Here is a tiny trained network, its code and every weight. The questions are about switching its units off for an input and a class, where a switched-off unit gives its printed mean instead of its output.

import numpy as np


def w(rows, s, z=0):
    codes = np.array(rows[::2]) - 128.0
    scale = np.full(codes.shape[1], s)
    scale[-1] = z or s
    return codes * scale


def f(y):
    return np.maximum(y, 0)


def log_softmax(a):
    a = a - a.max(-1, keepdims=True)
    return a - np.log(np.exp(a).sum(-1, keepdims=True))


def net(x, mask):
    res = np.array(x, float).reshape(1, 4) / 4 @ E
    y = f(res @ A[0][:, :-1].T + A[0][:, -1])
    res = res + np.where(mask, y, B[0][:, -1]) @ B[0][:, :-1]
    return log_softmax(res[-1] @ U[:, :-1].T + U[:, -1])


A, B = {}, {}
E = w([
[164,178,110,225,236,229,124],'x0',
[150,35,68,198,179,2,20],'x1',
[25,223,91,209,139,34,172],'x2',
[146,169,145,154,106,104,103],'x3',
],0.0078)
A[0] = w([
[62,194,142,127,115,169,185,173],'n0',
[111,182,159,102,123,177,165,210],'n1',
[148,143,164,139,184,207,153,220],'n2',
[2,176,77,165,166,106,154,235],'n3',
[177,143,97,88,69,170,98,169],'n4',
[91,94,142,96,49,72,140,238],'n5',
[84,114,164,121,35,131,179,151],'n6',
[194,71,95,128,135,77,77,173],'n7',
[180,134,201,45,86,119,101,205],'n8',
[130,128,130,77,58,101,119,220],'n9',
[210,104,113,87,111,150,106,233],'n10',
[105,147,144,134,41,142,134,166],'n11',
[91,201,179,76,66,191,185,254],'n12',
[185,102,72,164,220,116,54,169],'n13',
[231,100,137,162,155,190,134,149],'n14',
[135,46,74,129,106,36,42,223],'n15',
],0.0083,0.0045)
B[0] = w([
[97,193,175,86,121,110,182,208],'n0',
[114,147,157,61,46,111,193,202],'n1',
[209,202,164,103,41,214,128,198],'n2',
[14,234,97,163,85,108,167,235],'n3',
[203,51,101,77,113,153,166,173],'n4',
[57,42,166,62,186,43,159,234],'n5',
[138,131,94,72,196,29,185,194],'n6',
[53,89,149,159,173,194,99,203],'n7',
[207,28,97,105,206,141,228,207],'n8',
[140,3,132,149,199,50,187,207],'n9',
[180,59,181,114,194,178,164,194],'n10',
[129,121,103,43,124,80,190,177],'n11',
[157,162,134,46,126,99,208,250],'n12',
[165,146,90,196,196,187,77,203],'n13',
[224,187,214,124,158,145,53,180],'n14',
[38,20,132,193,139,121,63,253],'n15',
],0.0058,0.011)
U = w([
[227,43,62,63,134,111,184,102],'0',
[73,139,169,75,142,41,168,6],'1',
[220,149,253,95,87,171,116,164],'2',
[67,221,135,124,48,195,140,222],'3',
[103,9,187,136,176,139,99,186],'4',
[20,76,98,142,100,42,75,128],'5',
[178,106,147,160,214,189,33,11],'6',
[99,170,9,242,180,150,125,198],'7',
],0.0059,0.0015)

Each question gives the input, the list of numbers given to net, and the class t.
The units are the neurons (one row each of A and B). Each row of codes is followed by its name. A weight is (code - 128) times the scale printed after its matrix; where a second scale follows, it is the last column's (A, B and U).
mask holds one flag per neuron, in row order. A switched-off neuron (its flag False) gives its mean, the last column of its row in B, instead of its output. The means were averaged over made-up inputs and are rounded, as every weight is.
A unit's drop is (log p(t) with every unit on - log p(t) with that unit switched off) / (log p(t) with every unit on - log p(t) with every unit switched off).
The circuit of an input: a set's keep is (log p(t) with only the set's units on - log p(t) with every unit switched off) / (log p(t) with every unit on - log p(t) with every unit switched off). Starting from the 12 units with the biggest drops (on a tie, the unit counted first), units are removed one at a time, each time the one whose removal leaves the highest keep (on an exact tie, the one counted first), for as long as the keep stays at least 0.8.
circuit, biggest first: the units of the circuit, biggest drop first
unit that matters most: the unit with the biggest drop
top k neurons: the k neurons with the biggest drops, biggest first
drop when u is switched off: that unit's drop, to one decimal
input [6,-1,-4,0], class 2: circuit, biggest first => n2, n14
input [1,7,-8,5], class 6: circuit, biggest first => n13, n14
input [-8,1,-1,7], class 4: circuit, biggest first => n15, n3, n9
input [1,-4,8,3], class 3: circuit, biggest first => n3, n9
input [2,6,8,-3], class 7: circuit, biggest first => n13, n5
input [3,8,-6,2], class 6: circuit, biggest first => n13, n14
input [2,-7,-1,-8], class 2: top 2 neurons => n2, n3
input [0,1,1,-8], class 5: top neuron => n8
input [3,7,4,0], class 7: top 2 neurons => n13, n5
input [1,6,2,8], class 7: top 2 neurons => n13, n5
input [7,0,1,2], class 3: drop when n9 is switched off => 0.2
input [1,-5,0,-4], class 2: drop when n14 is switched off => -0.1
input [1,4,3,-5], class 7: drop when n7 is switched off => 0.0
input [-3,1,4,8], class 5: unit that matters most => n12
